Below are the code and all the weights of a small trained network. Each question names an input and a class and asks about switching units off, where a switched-off unit gives its printed mean instead of its output.

import numpy as np


def w(rows, s, z=0):
    codes = np.array(rows[::2]) - 128.0
    scale = np.full(codes.shape[1], s)
    scale[-1] = z or s
    return codes * scale


def norm(h):
    return h / np.sqrt((h * h).mean(-1, keepdims=True) + 1e-5)


def f(y):
    return np.maximum(y, 0)


def log_softmax(a):
    a = a - a.max(-1, keepdims=True)
    return a - np.log(np.exp(a).sum(-1, keepdims=True))


def net(x, mask):
    res = np.array(x, float).reshape(1, 4) / 4 @ E
    u = 0
    for l in range(4):
        y = f(norm(res) @ A[l][:, :-1].T + A[l][:, -1])
        res = res + np.where(mask[u : u + 4], y, B[l][:, -1]) @ B[l][:, :-1]
        u += 4
    return log_softmax(norm(res)[-1] @ U[:, :-1].T + U[:, -1])


A, B = {}, {}
E = w([
[112,3,128],'x0',
[158,138,81],'x1',
[129,127,127],'x2',
[18,41,111],'x3',
],0.0048)
A[0] = w([
[52,84,9,43],'0.n0',
[115,177,255,196],'0.n1',
[114,79,82,82],'0.n2',
[72,17,124,254],'0.n3',
],0.0051,0.0028)
B[0] = w([
[108,73,36,171],'0.n0',
[55,75,188,197],'0.n1',
[243,118,193,152],'0.n2',
[50,255,137,253],'0.n3',
],0.009,0.0047)
A[1] = w([
[113,139,75,181],'1.n0',
[221,65,118,125],'1.n1',
[190,107,70,88],'1.n2',
[162,71,2,252],'1.n3',
],0.009,0.0037)
B[1] = w([
[40,159,141,250],'1.n0',
[110,159,128,173],'1.n1',
[129,160,73,161],'1.n2',
[188,254,156,243],'1.n3',
],0.0064,0.0027)
A[2] = w([
[162,155,253,149],'2.n0',
[159,172,171,18],'2.n1',
[142,222,177,251],'2.n2',
[29,177,74,254],'2.n3',
],0.0054,0.0012)
B[2] = w([
[209,2,135,193],'2.n0',
[219,191,75,156],'2.n1',
[8,29,109,246],'2.n2',
[156,225,236,253],'2.n3',
],0.0059,0.0053)
A[3] = w([
[254,98,162,119],'3.n0',
[102,101,156,1],'3.n1',
[114,185,165,131],'3.n2',
[91,180,193,99],'3.n3',
],0.0098,0.0022)
B[3] = w([
[2,192,62,167],'3.n0',
[175,122,171,145],'3.n1',
[180,120,142,225],'3.n2',
[204,49,62,255],'3.n3',
],0.011,0.0068)
U = w([
[11,193,56,143],'0',
[166,80,45,16],'1',
[123,173,139,252],'2',
],0.011,0.0023)

Each question gives the input, the list of numbers given to net, and the class t.
The units are the neurons (one row each of A and B). Each row of codes is followed by its name. A weight is (code - 128) times the scale printed after its matrix; where a second scale follows, it is the last column's (A, B and U).
mask holds one flag per neuron, layer by layer. A switched-off neuron (its flag False) gives its mean, the last column of its row in B, instead of its output. The means were averaged over made-up inputs and are rounded, as every weight is.
A unit's drop is (log p(t) with every unit on - log p(t) with that unit switched off) / (log p(t) with every unit on - log p(t) with every unit switched off).
The circuit of an input: a set's keep is (log p(t) with only the set's units on - log p(t) with every unit switched off) / (log p(t) with every unit on - log p(t) with every unit switched off). Starting from the 12 units with the biggest drops (on a tie, the unit counted first), units are removed one at a time, each time the one whose removal leaves the highest keep (on an exact tie, the one counted first), for as long as the keep stays at least 0.8.
circuit, biggest first: the units of the circuit, biggest drop first
most important unit: the unit with the biggest drop
top k neurons: the k neurons with the biggest drops, biggest first
top k neurons in layer l: the k neurons of layer l with the biggest drops, biggest first
drop when u is switched off: that unit's drop, to one decimal
input [0,7,7,0], class 2: most important unit : 1.n3
input [-2,-2,-8,-4], class 0: circuit, biggest first : (0.n3, 2.n0, 3.n0)
input [0,6,-2,1], class 2: top 2 neurons : (1.n3, 3.n0)
input [1,-2,1,-2], class 0: top 2 neurons in layer 1 : (1.n0, 1.n1)
input [2,3,-8,2], class 2: top 4 neurons : (2.n3, 3.n0, 0.n1, 0.n2)
input [-3,4,-4,-7], class 0: top 2 neurons : (0.n3, 3.n0)
input [1,-2,6,-2], class 0: top 3 neurons : (0.n3, 1.n0, 3.n3)
input [-1,-3,4,-6], class 0: circuit, biggest first : (0.n3, 3.n0, 2.n0)
input [1,-2,4,-2], class 0: top 2 neurons : (0.n3, 1.n0)
input [6,7,3,2], class 2: circuit, biggest first : (1.n3, 0.n1)
input [0,-2,4,-6], class 0: top 2 neurons : (0.n3, 3.n0)
input [-6,8,-1,5], class 2: top 2 neurons in layer 3 : (3.n0, 3.n2)
input [-5,2,0,2], class 1: top 2 neurons : (3.n3, 0.n3)
input [-7,4,-2,4], class 1: circuit, biggest first : (0.n3)
input [7,5,1,-7], class 0: top 3 neurons : (0.n3, 3.n0, 3.n3)
input [-7,-2,-1,-5], class 1: top 4 neurons : (0.n2, 2.n2, 0.n3, 0.n1)
input [-5,4,5,-3], class 1: top 2 neurons in layer 0 : (0.n2, 0.n3)
input [-8,0,1,0], class 1: top 2 neurons : (0.n3, 3.n3)
input [-1,5,7,4], class 2: top 2 neurons in layer 0 : (0.n2, 0.n1)
input [3,-1,-7,-7], class 0: top 2 neurons : (3.n0, 3.n3)
input [6,3,6,-7], class 0: top neuron in layer 0 : (0.n0)
input [2,8,-5,2], class 2: top 2 neurons in layer 0 : (0.n0, 0.n2)
input [-6,-4,2,-3], class 1: drop when 2.n2 is switched off : -0.1
input [0,4,7,-8], class 0: drop when 0.n3 is switched off : 1.3
input [-2,0,6,1], class 1: drop when 1.n3 is switched off : 0.1
input [-1,-1,-8,-7], class 0: drop when 3.n1 is switched off : 0.0
input [-8,4,-8,0], class 1: top neuron in layer 3 : (3.n3)
